Here is a tiny trained network, its code and every weight. The questions are about switching its units off for an input and a class, where a switched-off unit gives its printed mean instead of its output.

import numpy as np


def w(rows, s, z=0):
    codes = np.array(rows[::2]) - 128.0
    scale = np.full(codes.shape[1], s)
    scale[-1] = z or s
    return codes * scale


def f(y):
    return np.maximum(y, 0)


def log_softmax(a):
    a = a - a.max(-1, keepdims=True)
    return a - np.log(np.exp(a).sum(-1, keepdims=True))


def net(x, mask):
    res = np.array(x, float).reshape(1, 6) / 4 @ E
    y = f(res @ A[0][:, :-1].T + A[0][:, -1])
    res = res + np.where(mask, y, B[0][:, -1]) @ B[0][:, :-1]
    return log_softmax(res[-1] @ U[:, :-1].T + U[:, -1])


A, B = {}, {}
E = w([
[103,147,254],'x0',
[147,163,126],'x1',
[164,139,57],'x2',
[56,217,59],'x3',
[185,224,185],'x4',
[38,156,104],'x5',
],0.0088)
A[0] = w([
[105,128,81,163],'n0',
[46,164,185,234],'n1',
[164,91,128,26],'n2',
[138,204,153,114],'n3',
[63,36,132,255],'n4',
[153,78,144,52],'n5',
[247,190,131,152],'n6',
[179,219,151,90],'n7',
[164,156,208,119],'n8',
[215,109,197,136],'n9',
[130,68,188,154],'n10',
[180,181,148,121],'n11',
[144,112,76,179],'n12',
[120,102,159,165],'n13',
[116,81,143,154],'n14',
[133,123,58,252],'n15',
[82,66,116,129],'n16',
[76,241,125,144],'n17',
[175,39,145,210],'n18',
[72,100,68,151],'n19',
[176,169,195,120],'n20',
[152,164,107,93],'n21',
],0.013,0.0029)
B[0] = w([
[160,163,121,172],'n0',
[94,112,87,217],'n1',
[77,194,109,162],'n2',
[92,206,176,191],'n3',
[139,10,88,213],'n4',
[72,141,101,174],'n5',
[175,202,216,234],'n6',
[62,138,234,209],'n7',
[172,107,134,227],'n8',
[103,82,225,254],'n9',
[131,39,154,219],'n10',
[120,162,254,192],'n11',
[165,172,136,179],'n12',
[71,72,106,173],'n13',
[156,27,127,171],'n14',
[180,174,41,200],'n15',
[160,68,142,175],'n16',
[41,195,115,220],'n17',
[179,89,131,236],'n18',
[170,159,124,187],'n19',
[142,89,170,221],'n20',
[137,135,123,158],'n21',
],0.0065,0.011)
U = w([
[254,201,143,7],'0',
[73,163,78,210],'1',
[38,101,52,107],'2',
[79,35,111,4],'3',
[161,189,212,153],'4',
[68,252,124,93],'5',
[211,159,62,100],'6',
[191,120,68,243],'7',
],0.0099,0.0038)

Each question gives the input, the list of numbers given to net, and the class t.
The units are the neurons (one row each of A and B). Each row of codes is followed by its name. A weight is (code - 128) times the scale printed after its matrix; where a second scale follows, it is the last column's (A, B and U).
mask holds one flag per neuron, in row order. A switched-off neuron (its flag False) gives its mean, the last column of its row in B, instead of its output. The means were averaged over made-up inputs and are rounded, as every weight is.
A unit's drop is (log p(t) with every unit on - log p(t) with that unit switched off) / (log p(t) with every unit on - log p(t) with every unit switched off).
The circuit of an input: a set's keep is (log p(t) with only the set's units on - log p(t) with every unit switched off) / (log p(t) with every unit on - log p(t) with every unit switched off). Starting from the 12 units with the biggest drops (on a tie, the unit counted first), units are removed one at a time, each time the one whose removal leaves the highest keep (on an exact tie, the one counted first), for as long as the keep stays at least 0.8.
circuit, biggest first: the units of the circuit, biggest drop first
k most important neurons: the k neurons with the biggest drops, biggest first
drop of u: that unit's drop, to one decimal
input [2,8,-7,5,7,5], class 5: circuit, biggest first : [n17]
input [6,0,-5,0,4,7], class 5: circuit, biggest first : [n17; n1]
input [-1,3,-6,2,-2,-6], class 3: 2 most important neurons : [n6; n15]
input [-6,3,-4,-7,2,6], class 7: circuit, biggest first : [n7; n9; n11]
input [-6,6,2,-2,6,-5], class 4: 2 most important neurons : [n7; n11]
input [2,-2,-7,4,-3,-2], class 3: 2 most important neurons : [n4; n15]
input [4,8,-4,0,8,7], class 5: 2 most important neurons : [n17; n1]
input [2,-2,-6,6,-3,-8], class 3: 2 most important neurons : [n6; n15]
input [1,8,0,5,5,-1], class 5: 2 most important neurons : [n17; n9]
input [-1,7,0,2,4,1], class 5: 2 most important neurons : [n17; n9]
input [-8,-7,4,7,-4,7], class 7: drop of n6 : 0.1
input [7,3,4,4,5,4], class 5: drop of n17 : 0.3
input [-2,6,7,3,-5,-6], class 6: drop of n1 : -0.1
input [6,7,4,3,-7,2], class 2: most important neuron : [n6]
